Below are the code and all the weights of a small trained network. Each question names an input and a target symbol and asks about switching units off, where a switched-off unit gives its printed mean instead of its output.

import numpy as np


def w(rows, s, z=0):
    codes = np.array(rows[::2]) - 128.0
    scale = np.full(codes.shape[1], s)
    scale[-1] = z or s
    return codes * scale


def norm(h):
    return h / np.sqrt((h * h).mean(-1, keepdims=True) + 1e-5)


def f(y):
    return y / 2 * (1 + np.tanh(0.7978845608 * (y + 0.044715 * y**3)))


def softmax(a):
    e = np.exp(a - a.max(-1, keepdims=True))
    return e / e.sum(-1, keepdims=True)


def log_softmax(a):
    a = a - a.max(-1, keepdims=True)
    return a - np.log(np.exp(a).sum(-1, keepdims=True))


def net(x, mask):
    ids = ['αβγδεηθλμξπστψ'.index(c) for c in x.split()]
    T = len(ids)
    res = E[ids] + P[:T]
    q, k, v = (norm(res) @ M[0].T for M in (Q, K, V))
    z = softmax(np.where(np.tri(T) > 0, q @ k.T / 3**0.5, -1e9)) @ v
    res = res + np.where(mask[0], z, O[0][:, -1]) @ O[0][:, :-1]
    y = f(norm(res) @ A[0][:, :-1].T + A[0][:, -1])
    res = res + np.where(mask[1:9], y, B[0][:, -1]) @ B[0][:, :-1]
    return log_softmax(norm(res)[-1] @ U[:, :-1].T + U[:, -1])


Q, K, V, O, A, B = {}, {}, {}, {}, {}, {}
E = w([
[117,139,126,175,115,137],'α',
[115,130,136,108,148,135],'β',
[167,118,129,100,78,148],'γ',
[118,165,95,153,135,149],'δ',
[121,153,149,138,104,84],'ε',
[129,132,109,125,115,111],'η',
[87,97,4,110,124,149],'θ',
[86,150,116,142,170,66],'λ',
[137,113,113,190,145,110],'μ',
[163,154,136,80,167,111],'ξ',
[150,127,111,142,156,149],'π',
[146,128,185,124,95,105],'σ',
[100,110,103,119,134,123],'τ',
[139,128,150,153,139,136],'ψ',
],0.034)
P = w([
[151,49,120,63,169,44],'0',
[28,154,93,57,149,132],'1',
[225,42,77,77,142,23],'2',
[34,146,93,93,154,143],'3',
[255,38,79,82,101,41],'4',
[36,151,92,127,161,156],'5',
[242,40,70,84,110,37],'6',
[56,146,96,172,145,195],'7',
[251,36,76,101,98,54],'8',
[59,141,98,194,150,222],'9',
[252,44,80,113,96,65],'10',
],0.0079)
Q[0] = w([
[99,159,205,107,180,184],'head 0',
[95,156,50,91,115,113],'head 0',
[147,78,5,148,175,170],'head 0',
],0.015)
K[0] = w([
[107,136,210,86,205,181],'head 0',
[60,167,2,111,119,35],'head 0',
[122,111,36,172,157,240],'head 0',
],0.0084)
V[0] = w([
[89,73,153,149,56,253],'head 0',
[112,178,76,150,125,112],'head 0',
[184,77,74,117,99,120],'head 0',
],0.0056)
O[0] = w([
[92,130,70,24,143,37,6],'head 0',
[182,168,2,61,103,91,251],'head 0',
[107,148,148,35,101,157,167],'head 0',
],0.0094,0.0027)
A[0] = w([
[122,144,140,186,32,92,132],'neuron 0',
[2,180,54,155,16,165,85],'neuron 1',
[192,141,53,99,162,45,160],'neuron 2',
[121,135,192,87,110,54,75],'neuron 3',
[170,89,59,95,198,6,2],'neuron 4',
[250,102,251,183,156,81,82],'neuron 5',
[41,251,221,87,158,50,70],'neuron 6',
[89,110,233,162,123,67,167],'neuron 7',
],0.0087,0.0059)
B[0] = w([
[179,119,110,85,254,120,179],'neuron 0',
[140,97,219,182,150,164,213],'neuron 1',
[139,83,205,79,56,137,253],'neuron 2',
[85,71,139,109,175,84,132],'neuron 3',
[227,109,106,147,72,236,167],'neuron 4',
[36,202,138,151,121,160,192],'neuron 5',
[162,156,137,95,147,120,150],'neuron 6',
[174,63,53,107,61,142,173],'neuron 7',
],0.0094,0.0072)
U = w([
[252,33,149,103,213,92,123],'α',
[71,30,137,110,157,159,91],'β',
[89,57,127,59,150,64,189],'γ',
[221,192,72,117,19,159,113],'δ',
[145,185,99,129,98,9,253],'ε',
[152,190,154,47,174,140,93],'η',
[159,69,1,54,176,166,103],'θ',
[167,59,78,203,122,70,69],'λ',
[100,83,46,180,103,93,102],'μ',
[142,101,210,161,178,126,118],'ξ',
[105,116,103,57,215,144,116],'π',
[140,92,248,172,17,50,110],'σ',
[87,88,29,87,129,142,104],'τ',
[85,189,129,154,53,147,204],'ψ',
],0.0086,0.0055)

Each question gives the input, a string of symbols that net reads in full, and the target symbol t.
The units are the heads (3 rows each of Q, K, V and O) and the neurons (one row each of A and B). Each row of codes is followed by its name. A weight is (code - 128) times the scale printed after its matrix; where a second scale follows, it is the last column's (O, A, B and U).
mask holds one flag per unit, heads first, then neurons. A switched-off unit (its flag False) gives its mean, the last column of its rows in O or B, instead of its output. The means were averaged over made-up inputs and are rounded, as every weight is.
A unit's drop is (log p(t) with every unit on - log p(t) with that unit switched off) / (log p(t) with every unit on - log p(t) with every unit switched off).
The circuit of an input: a set's keep is (log p(t) with only the set's units on - log p(t) with every unit switched off) / (log p(t) with every unit on - log p(t) with every unit switched off). Starting from all 9 units, units are removed one at a time, each time the one whose removal leaves the highest keep (on an exact tie, the one counted first), for as long as the keep stays at least 0.8.
units of the circuit, in order: the units of the circuit, biggest drop first
k most important neurons: the k neurons with the biggest drops, biggest first
drop of u: that unit's drop, to one decimal
input δ τ γ σ γ α, target ξ: units of the circuit, in order : [neuron 1; neuron 0]
input δ ψ λ δ ε τ β δ η ξ β, target δ: units of the circuit, in order : [neuron 4; head 0]
input γ ξ β β ε η, target σ: 2 most important neurons : [neuron 1; neuron 2]
input σ η τ δ τ ε α π, target θ: units of the circuit, in order : [neuron 1; head 0]
input θ λ ψ δ ξ σ δ ψ ε, target ε: 3 most important neurons : [neuron 5; neuron 0; neuron 1]
input δ γ ε, target ε: 4 most important neurons : [neuron 5; neuron 0; neuron 1; neuron 7]
input δ γ σ α σ ξ δ γ μ π, target θ: units of the circuit, in order : [head 0; neuron 1]
input π δ π, target δ: most important neuron : [neuron 4]
input σ α δ δ δ β θ β δ δ π, target δ: 4 most important neurons : [neuron 0; neuron 1; neuron 4; neuron 3]
input π λ σ ψ, target μ: 2 most important neurons : [neuron 7; neuron 2]
input τ μ ψ λ δ η σ α δ ε, target α: 4 most important neurons : [neuron 0; neuron 7; neuron 6; neuron 2]
input α μ μ γ μ ξ ψ σ, target γ: drop of neuron 4 : 0.1
input ψ λ λ τ ψ η γ ψ ψ, target ψ: drop of neuron 5 : 1.1
input τ λ δ η ψ π γ λ ε σ, target γ: drop of head 0 : 1.0
input δ ψ δ δ η α λ ε, target α: drop of head 0 : -0.1
input δ λ ε δ τ, target δ: most important neuron : [neuron 4]
